How the nodes are linked:
t: q263->q887, q379->q287, q471->q316, q983->q42, q210->q770, q748->q470, q388->q119, q77->q675, q266->q464, q887->q591, q206->q512, q591->q304, q572->q880, q441->q924, q517->q433, q620->q943, q675->q651, q568->q143, q227->q833, q108->q738, q232->q576, q287->q471, q269->q232, q64->q900, q809->q85, q897->q951, q433->q240, q612->q446, q316->q417, q275->q982, q844->q87, q744->q913, q194->q269, q282->q194, q326->q193, q42->q55, q657->q809, q924->q517, q351->q889, q381->q220, q45->q192, q788->q734, q446->q101, q734->q155, q392->q69, q304->q788, q470->q657, q240->q709, q737->q83, q334->q897, q651->q209, q735->q334, q393->q631, q155->q190, q333->q224, q322->q572, q224->q317, q926->q206, q101->q642, q833->q840, q870->q267, q631->q926, q918->q282, q236->q813, q900->q227, q267->q789, q770->q416, q512->q620, q906->q379, q317->q870, q69->q77, q686->q127, q93->q632, q55->q844, q183->q451, q815->q326, q220->q735, q80->q108, q119->q158, q417->q236, q803->q861, q749->q351, q451->q389, q143->q210, q709->q974, q718->q64, q87->q568, q813->q198, q738->q333, q127->q80, q192->q803, q861->q388, q426->q749, q464->q503, q789->q744, q44->q612, q848->q838, q822->q462, q632->q183, q838->q392, q982->q322, q503->q815, q389->q848, q913->q44, q198->q918, q642->q393, q209->q983, q974->q646, q158->q686, q576->q737, q190->q275, q646->q381, q880->q266, q193->q718, q840->q45, q951->q263, q83->q93, q889->q822, q943->q906, q416->q748, q462->q441, q85->q426
x: q263->q974, q379->q393, q471->q926, q983->q848, q210->q209, q748->q55, q388->q900, q77->q632, q266->q734, q887->q646, q206->q44, q591->q381, q572->q304, q441->q809, q517->q426, q620->q446, q675->q183, q568->q675, q227->q464, q108->q803, q232->q417, q287->q631, q269->q316, q64->q880, q809->q568, q897->q240, q433->q749, q612->q224, q316->q206, q275->q263, q844->q69, q744->q108, q194->q471, q282->q287, q326->q982, q42->q838, q657->q87, q924->q85, q351->q416, q381->q441, q45->q326, q788->q735, q446->q317, q734->q334, q392->q83, q304->q220, q470->q844, q240->q351, q737->q813, q334->q433, q651->q451, q735->q517, q393->q789, q155->q897, q333->q388, q322->q591, q224->q119, q926->q913, q101->q870, q833->q503, q870->q686, q631->q744, q918->q379, q236->q620, q900->q266, q267->q127, q770->q983, q512->q612, q906->q642, q317->q158, q69->q93, q686->q840, q93->q918, q55->q392, q183->q194, q815->q275, q220->q924, q80->q192, q119->q227, q417->q512, q803->q718, q749->q770, q451->q269, q143->q651, q709->q889, q718->q572, q87->q77, q813->q943, q738->q861, q127->q45, q192->q193, q861->q64, q426->q210, q464->q155, q789->q80, q44->q333, q848->q576, q822->q470, q632->q282, q838->q737, q982->q887, q503->q190, q389->q232, q913->q738, q198->q906, q642->q267, q209->q389, q974->q822, q158->q833, q576->q236, q190->q951, q646->q462, q880->q788, q193->q322, q840->q815, q951->q709, q83->q198, q889->q748, q943->q101, q416->q42, q462->q657, q85->q143
k: q263->q788, q379->q417, q471->q813, q983->q87, q210->q470, q748->q85, q388->q127, q77->q983, q266->q326, q887->q734, q206->q906, q591->q155, q572->q503, q441->q240, q517->q974, q620->q287, q675->q42, q568->q416, q227->q192, q108->q317, q232->q93, q287->q236, q269->q83, q64->q840, q809->q351, q897->q591, q433->q646, q612->q393, q316->q198, q275->q880, q844->q210, q744->q446, q194->q737, q282->q576, q326->q900, q42->q568, q657->q749, q924->q709, q351->q441, q381->q897, q45->q388, q788->q275, q446->q631, q734->q982, q392->q651, q304->q190, q470->q426, q240->q381, q737->q183, q334->q887, q651->q55, q735->q263, q393->q512, q155->q322, q333->q267, q322->q464, q224->q789, q926->q943, q101->q926, q833->q803, q870->q913, q631->q620, q918->q232, q236->q282, q900->q45, q267->q44, q770->q657, q512->q379, q906->q316, q317->q744, q69->q209, q686->q738, q93->q389, q55->q143, q183->q838, q815->q64, q220->q951, q80->q224, q119->q80, q417->q918, q803->q158, q749->q462, q451->q392, q143->q748, q709->q220, q718->q833, q87->q770, q813->q194, q738->q870, q127->q333, q192->q119, q861->q686, q426->q822, q464->q193, q789->q612, q44->q642, q848->q77, q822->q517, q632->q848, q838->q675, q982->q266, q503->q718, q389->q69, q913->q101, q198->q269, q642->q206, q209->q844, q974->q735, q158->q108, q576->q632, q190->q572, q646->q334, q880->q815, q193->q227, q840->q861, q951->q304, q83->q451, q889->q924, q943->q471, q416->q809, q462->q433, q85->q889
m: q263->q646, q379->q631, q471->q206, q983->q838, q210->q983, q748->q844, q388->q227, q77->q183, q266->q155, q887->q381, q206->q612, q591->q220, q572->q788, q441->q85, q517->q749, q620->q101, q675->q451, q568->q651, q227->q503, q108->q861, q232->q236, q287->q926, q269->q417, q64->q266, q809->q143, q897->q709, q433->q351, q612->q317, q316->q512, q275->q887, q844->q77, q744->q738, q194->q316, q282->q471, q326->q322, q42->q392, q657->q568, q924->q426, q351->q748, q381->q924, q45->q193, q788->q334, q446->q870, q734->q897, q392->q93, q304->q735, q470->q87, q240->q889, q737->q198, q334->q240, q651->q389, q735->q433, q393->q744, q155->q951, q333->q119, q322->q304, q224->q158, q926->q44, q101->q267, q833->q815, q870->q127, q631->q913, q918->q287, q236->q943, q900->q464, q267->q80, q770->q42, q512->q446, q906->q393, q317->q686, q69->q632, q686->q45, q93->q282, q55->q69, q183->q269, q815->q982, q220->q517, q80->q803, q119->q833, q417->q620, q803->q64, q749->q416, q451->q232, q143->q209, q709->q822, q718->q880, q87->q675, q813->q906, q738->q388, q127->q192, q192->q718, q861->q900, q426->q770, q464->q190, q789->q108, q44->q224, q848->q737, q822->q657, q632->q194, q838->q83, q982->q591, q503->q275, q389->q576, q913->q333, q198->q379, q642->q789, q209->q848, q974->q462, q158->q840, q576->q813, q190->q263, q646->q441, q880->q734, q193->q572, q840->q326, q951->q974, q83->q918, q889->q470, q943->q642, q416->q55, q462->q809, q85->q210
n: q263->q951, q379->q906, q471->q287, q983->q209, q210->q143, q748->q416, q388->q861, q77->q69, q266->q880, q887->q263, q206->q926, q591->q887, q572->q322, q441->q462, q517->q924, q620->q512, q675->q77, q568->q87, q227->q900, q108->q80, q232->q269, q287->q379, q269->q194, q64->q718, q809->q657, q897->q334, q433->q517, q612->q44, q316->q471, q275->q190, q844->q55, q744->q789, q194->q282, q282->q918, q326->q815, q42->q983, q657->q470, q924->q441, q351->q749, q381->q646, q45->q840, q788->q304, q446->q612, q734->q788, q392->q838, q304->q591, q470->q748, q240->q433, q737->q576, q334->q735, q651->q675, q735->q220, q393->q642, q155->q734, q333->q738, q322->q982, q224->q333, q926->q631, q101->q446, q833->q227, q870->q317, q631->q393, q918->q198, q236->q417, q900->q64, q267->q870, q770->q210, q512->q206, q906->q943, q317->q224, q69->q392, q686->q158, q93->q83, q55->q42, q183->q632, q815->q503, q220->q381, q80->q127, q119->q388, q417->q316, q803->q192, q749->q426, q451->q183, q143->q568, q709->q240, q718->q193, q87->q844, q813->q236, q738->q108, q127->q686, q192->q45, q861->q803, q426->q85, q464->q266, q789->q267, q44->q913, q848->q389, q822->q889, q632->q93, q838->q848, q982->q275, q503->q464, q389->q451, q913->q744, q198->q813, q642->q101, q209->q651, q974->q709, q158->q119, q576->q232, q190->q155, q646->q974, q880->q572, q193->q326, q840->q833, q951->q897, q83->q737, q889->q351, q943->q620, q416->q770, q462->q822, q85->q809

In the rows, zero is written as 21.

The rows follow the links: the fewer symbols apart two nodes are, the more alike their rows tend to be.

Each row is also shifted at random along 5 hidden directions that mean nothing.

Some nodes, each with a row of numbers:
q334:  13   27   30   21   20   19   25   24   22   18   24   22   24   23   18   24   23   19   20   18   17   20   23   21   23   22   26   24   21   23   23   21   23   25   26   26   18   26   26   24   22   23   25   22   24   24   20
q651:  14   22   19   17   19   20   23   27   23   21   27   27   23   18   22   20   29   27   27   18   23   15   20   25   15   23   22   26   20   16   24   21   25   18   24   19   23   22   24   20   17   22   26   23   22   18   20
q192:  19   18   30   21   23   22   20   20   22   19   19   21   23   18   20   21   25   17   19   22   15   22   22   19   25   16   17   19   22   20   26   27   21   22   23   24   16   16   24   19   26   15   19   31   18   24   20
q943:  22   16   21   17   25   23   22   22   19   18   22   26   18   14   19   23   28   20   26   23   19   27   18   27   16   18   19   11   23   19   22   22   12   15   20   21   19   16   21   18   23   11   18   27   21   23   23
q275:  20   24   23   26   22   21   21   17   21   22   19   16   23   28   20   22   15   17   14   22   22   23   23   16   28   21   23   19   23   26   20   20   22   27   22   24   21   25   20   26   25   25   19   17   24   25   21
q108:  27   17   23   22   21   26   21   17   22   18   17   18   20   21   21   26   17   13   17   27   21   24   18   18   26   18   21   21   23   22   22   23   18   22   18   21   20   18   16   24   26   18   17   22   20   23   22
q813:  28   18   18   16   18   27   23   23   25   16   23   25   24   17   21   23   27   19   23   24   27   15   14   21   19   20   20   24   23   15   27   22   20   18   20   17   25   19   16   25   21   19   21   22   22   19   21
q224:  33   17   21   23   18   26   20   17   20   21   16   16   17   22   26   23   12   16   18   27   20   25   21   19   25   19   21   27   19   22   17   22   22   21   16   21   21   17   16   19   24   20   17   21   17   20   22
q441:  11   27   19   23   24   16   21   21   18   26   22   21   21   27   23   15   18   27   20   16   22   22   25   19   22   28   20   19   17   25   17   19   26   26   24   20   22   26   25   18   18   28   25   19   24   21   22
q735:  19   29   31   21   17   19   25   24   22   20   24   22   22   23   21   25   20   20   23   18   14   20   25   22   22   23   28   36   18   23   20   22   28   25   24   26   16   27   27   21   18   27   28   20   20   20   20
q69:  16   22   17   19   26   17   22   25   19   23   26   26   19   18   18   21   28   28   28   18   23   25   21   29   13   23   22   10   23   22   20   18   14   15   22   20   22   22   24   20   19   17   22   21   24   22   23
q926:  20   18   20   20   24   22   18   19   20   22   18   21   16   16   23   25   19   22   30   27   16   28   24   30   17   22   22   26   22   21   18   22   15   17   14   23   17   15   19   19   15   20   21   22   15   16   23
q844:  16   22   21   17   14   23   27   28   22   19   27   25   20   19   22   23   25   23   24   17   23   17   18   24   16   22   27   28   17   18   19   19   25   18   24   19   24   26   25   19   21   20   25   20   24   20   21
q675:   1   22   16   16   23   21   23   24   19   20   24   27   19   20   23   19   25   26   25   17   24   22   18   23   16   27   19   17   17   20   20   19   20   19   22   17   24   22   22   16   17   22   24   23   26   19   23
q880:  32   25   24   22   27   20   18   15   18   22   16   20   22   27   24   15   15   19   14   20   19   25   24   11   30   27   12   18   17   26   21   24   24   31   22   21   18   20   22   16   19   29   22   25   23   22   22
q317:  25   14   19   25   21   24   18   18   23   22   18   17   23   21   21   20   21   18   16   26   26   20   20   18   26   14   18   15   26   19   25   24   19   20   20   20   24   16   16   25   29   16   13   23   19   24   21
q686:  21   18   26   19   18   28   22   17   21   16   16   20   19   21   25   24   15   11   17   25   17   23   18   16   27   21   18   30   17   20   20   25   23   24   18   20   19   17   18   18   23   21   20   25   19   19   22
q87:  17   25   20   16   20   22   27   26   23   16   27   27   24   20   17   25   28   22   24   19   25   19   16   24   16   24   26   20   23   20   24   17   19   20   24   20   23   26   21   26   19   22   25   18   28   22   21
q737:  34   17   12   19   21   23   20   23   20   23   23   24   21   21   25   14   25   26   20   20   29   18   17   19   19   23   15   14   18   18   21   21   22   18   21   13   28   19   19   16   23   19   19   23   23   21   22
q631:  17   17   19   22   22   21   17   20   23   24   19   21   21   15   24   22   22   24   28   26   19   20   24   26   19   20   19   29   23   17   24   25   21   17   16   21   19   14   18   21   16   21   21   23   13   16   21
q718:  20   23   26   23   30   18   16   15   19   23   16   20   23   23   22   18   19   21   19   21   15   27   27   18   27   24   14   17   22   25   23   25   20   27   21   24   15   18   23   19   18   25   22   27   19   22   21
q568:  18   25   20   15   22   23   27   25   20   15   26   28   21   22   17   24   26   19   22   18   24   22   14   22   17   26   23   15   20   22   22   16   17   21   24   19   24   26   22   23   20   21   24   20   30   23   23
q446:  30   16   19   22   26   20   15   17   21   25   17   20   22   18   24   18   22   24   24   25   20   23   24   22   22   20   14   19   23   19   24   25   19   20   18   21   19   13   19   19   19   20   19   26   15   19   21
q642:  30   16   21   23   21   21   16   20   21   26   19   19   19   16   26   19   21   25   27   25   18   21   26   26   20   18   19   28   20   17   21   26   24   17   17   22   19   14   21   17   19   19   20   25   11   16   21
q838:  10   22   13   20   23   19   21   24   19   24   23   24   17   20   23   21   21   29   29   21   23   25   23   29   14   26   24   20   20   22   17   17   18   17   18   20   23   22   21   19   15   23   23   17   22   18   23
q209:  18   24   20   15   21   21   25   26   20   19   26   29   20   18   21   20   28   25   26   17   22   19   18   24   16   26   20   21   17   19   22   20   21   19   23   18   22   23   24   17   17   21   26   24   25   19   22
q748:  22   23   18   20   16   23   27   26   20   20   26   23   19   25   21   20   21   21   17   17   27   19   17   19   20   23   25   18   17   22   17   17   24   21   25   18   28   28   23   19   26   21   21   18   28   24   22
q55:  24   25   22   15   18   22   26   27   23   17   26   28   23   19   20   23   28   23   26   18   22   16   17   23   16   25   23   27   18   18   24   20   23   20   24   19   22   24   23   21   16   23   28   22   25   19   21
q870:  19   16   17   24   22   25   18   15   19   22   14   16   17   23   25   23   11   16   18   28   23   27   20   19   25   21   19   20   20   24   16   21   19   22   15   19   23   17   14   20   23   21   15   19   19   20   23
q326:  29   23   27   27   28   15   16   17   23   25   18   18   27   23   19   20   22   23   20   22   17   22   29   20   25   19   18   18   28   24   27   25   21   25   23   27   16   20   23   26   21   24   21   23   17   24   19
q983:  20   25   21   15   21   21   25   26   22   17   26   29   22   18   20   22   28   24   27   18   21   19   18   24   16   27   22   25   20   19   24   20   21   20   23   19   21   23   23   21   14   24   28   22   25   18   21
q789:  25   14   17   24   21   25   17   17   17   24   15   16   15   22   28   18   13   19   18   25   22   26   21   19   25   19   17   18   17   22   14   23   22   20   16   19   23   15   18   13   26   17   15   23   17   21   23
q267:  33   16   19   24   23   23   16   17   23   23   16   17   23   21   23   21   18   19   19   27   23   21   22   19   25   18   18   21   25   20   24   24   21   21   18   21   22   16   16   24   23   21   17   22   17   20   21
q143:  22   24   20   14   20   24   28   25   19   15   26   27   20   22   19   22   25   20   20   17   24   23   14   20   18   26   22   15   17   22   20   17   19   21   25   18   24   26   23   18   22   20   24   21   31   23   23
q815:  13   25   22   26   30   17   16   14   22   24   16   17   25   26   20   21   17   21   19   24   19   25   27   18   27   24   17   19   26   27   24   23   19   28   20   25   17   21   19   27   17   29   21   19   20   22   21
q183:  21   20   11   22   20   20   19   24   23   27   23   21   21   20   24   19   22   30   27   21   27   17   23   26   16   22   23   25   22   18   20   19   23   16   19   18   26   21   19   22   17   24   22   16   19   17   21
q897:  25   24   32   27   15   18   26   27   22   22   27   17   19   21   15   29   22   20   22   19   15   22   27   29   19   12   37   25   25   24   17   20   22   18   26   32   17   28   30   26   29   15   21   17   21   27   20
q470:  26   25   18   22   16   20   25   26   26   21   27   22   27   24   18   22   26   24   19   19   29   12   19   19   20   21   27   24   24   19   25   18   26   22   26   20   27   28   21   30   23   25   23   15   26   22   19
q809:  27   25   18   21   19   21   25   24   20   22   24   22   20   26   22   18   20   23   18   17   26   20   19   18   21   25   23   19   17   23   17   17   25   24   24   18   26   28   23   20   23   25   22   17   28   23   21
q80:  16   15   23   25   15   27   22   19   23   20   18   15   18   21   23   26   15   14   17   27   21   22   19   20   25   13   26   27   22   20   18   23   22   19   18   22   22   19   18   23   29   16   15   20   17   22   22
q788:  23   25   27   22   20   22   24   20   23   18   21   20   27   26   19   21   21   15   13   20   22   17   19   12   28   21   20   21   22   23   26   22   25   28   26   22   21   25   22   26   25   25   22   22   26   25   20
q974:  14   26   27   25   21   16   22   25   20   25   25   20   22   22   19   20   24   25   23   16   17   21   27   25   20   20   27   21   21   24   19   21   24   22   26   27   18   26   30   20   23   20   24   21   21   24   20
q632:  20   20   10   21   23   20   19   23   23   25   23   23   24   20   22   18   25   29   25   22   29   17   21   23   17   24   19   19   24   18   24   19   21   18   20   16   27   21   17   24   16   25   22   17   21   18   21
q127:  30   18   27   20   23   26   21   17   23   15   18   20   22   20   19   26   21   12   18   26   19   24   18   18   26   18   19   19   25   22   25   24   17   22   20   23   18   18   18   24   25   17   17   25   21   24   22
q287:  23   18   21   14   23   26   22   22   23   14   22   29   23   15   19   23   30   18   24   23   23   20   15   22   18   22   16   18   23   16   29   23   16   18   20   18   21   16   18   22   19   17   21   27   22   21   21
q101:  23   15   18   25   26   19   16   19   20   26   18   18   17   17   22   23   20   24   26   26   19   28   26   29   19   17   22   16   25   22   18   23   14   15   16   24   19   15   20   21   22   15   16   21   15   21   23

Start, symbols taken left to right, then the node you end at.
Answers are names.
 21   22   25   26   20   21   23   20   20   21   21   16   22   27   19   21   17   16   12   20   22   23   21   16   27   18   24   14   22   25   18   20   22   25   25   23   22   25   23   23   31   18   17   20   25   28   21
n n => q788
 28   27   29   21   21   21   24   20   24   17   21   21   25   26   17   26   20   15   16   21   19   21   21   17   26   22   24   24   24   25   25   21   22   27   25   25   19   26   22   28   22   25   23   19   26   25   20
n x t => q220
 20   24   16   18   24   18   21   24   22   23   24   27   23   18   22   19   27   29   29   19   22   18   22   27   15   26   20   24   21   19   24   20   21   19   21   19   22   21   22   21   12   25   27   21   21   17   21
x m x => q379
 26   24   25   24   19   22   22   18   21   21   19   17   21   28   22   22   14   16   14   21   20   22   22   15   28   22   23   25   19   25   19   21   26   28   22   23   21   25   21   22   24   26   21   19   23   23   21
k x => q304
 15   25   26   24   22   16   22   25   20   25   25   22   22   23   20   17   24   26   21   15   18   20   26   22   21   22   22   19   19   23   20   22   26   23   27   24   19   25   30   18   23   21   24   23   22   24   20
k t t => q334
 14   25   24   25   20   15   21   25   21   27   24   20   23   23   22   17   22   28   22   16   20   17   28   22   21   22   23   24   19   22   20   22   29   23   26   24   21   25   29   19   21   24   25   21   20   21   20
m m t => q470
 22   16   15   19   17   26   23   24   26   18   24   23   24   18   19   23   28   20   21   24   30   14   14   22   18   17   22   20   25   15   27   20   19   15   21   17   28   20   16   27   25   16   18   20   22   22   20
x m n => q642
 20   17   18   17   15   27   24   24   24   17   23   23   20   16   22   26   23   19   25   25   24   18   15   25   17   19   24   28   21   16   22   21   20   16   18   18   24   19   16   23   21   17   20   20   20   19   22
x x k => q393
 19   23   25   24   29   18   17   15   18   23   15   19   20   24   23   19   15   20   19   22   15   29   27   18   27   25   15   17   20   27   20   24   19   28   20   24   15   19   22   18   18   26   21   24   19   21   22
m n m n => q591
 17   17   27   23   20   25   21   19   23   17   19   18   21   20   19   27   20   13   19   26   19   24   19   21   24   15   23   21   26   21   23   24   18   20   20   24   18   18   19   25   28   15   17   23   19   24   21
m x n => q503
 29   28   20   23   26   15   21   22   20   25   23   22   24   26   20   17   22   27   20   16   22   21   25   19   22   28   20   17   21   25   22   19   23   26   25   22   22   26   25   22   17   29   26   19   25   22   21
n x x x => q392
 23   24   20   19   13   24   27   27   23   19   26   23   22   23   21   24   23   22   21   19   26   15   18   21   19   22   28   29   18   19   20   17   26   21   24   20   26   28   22   23   22   24   24   16   25   20   21
t t n => q416
 27   18   17   24   26   20   15   16   23   25   16   18   22   20   23   23   18   22   25   28   21   23   25   24   22   21   19   23   27   21   23   23   18   20   16   22   20   16   15   26   17   24   19   19   15   18   21
m n n => q738
  6   26   19   23   24   15   20   22   21   26   23   22   26   26   21   14   23   28   19   16   24   18   25   18   23   25   18   17   20   23   23   21   26   26   26   20   23   25   25   21   19   28   24   21   24   23   20
m x x x => q389
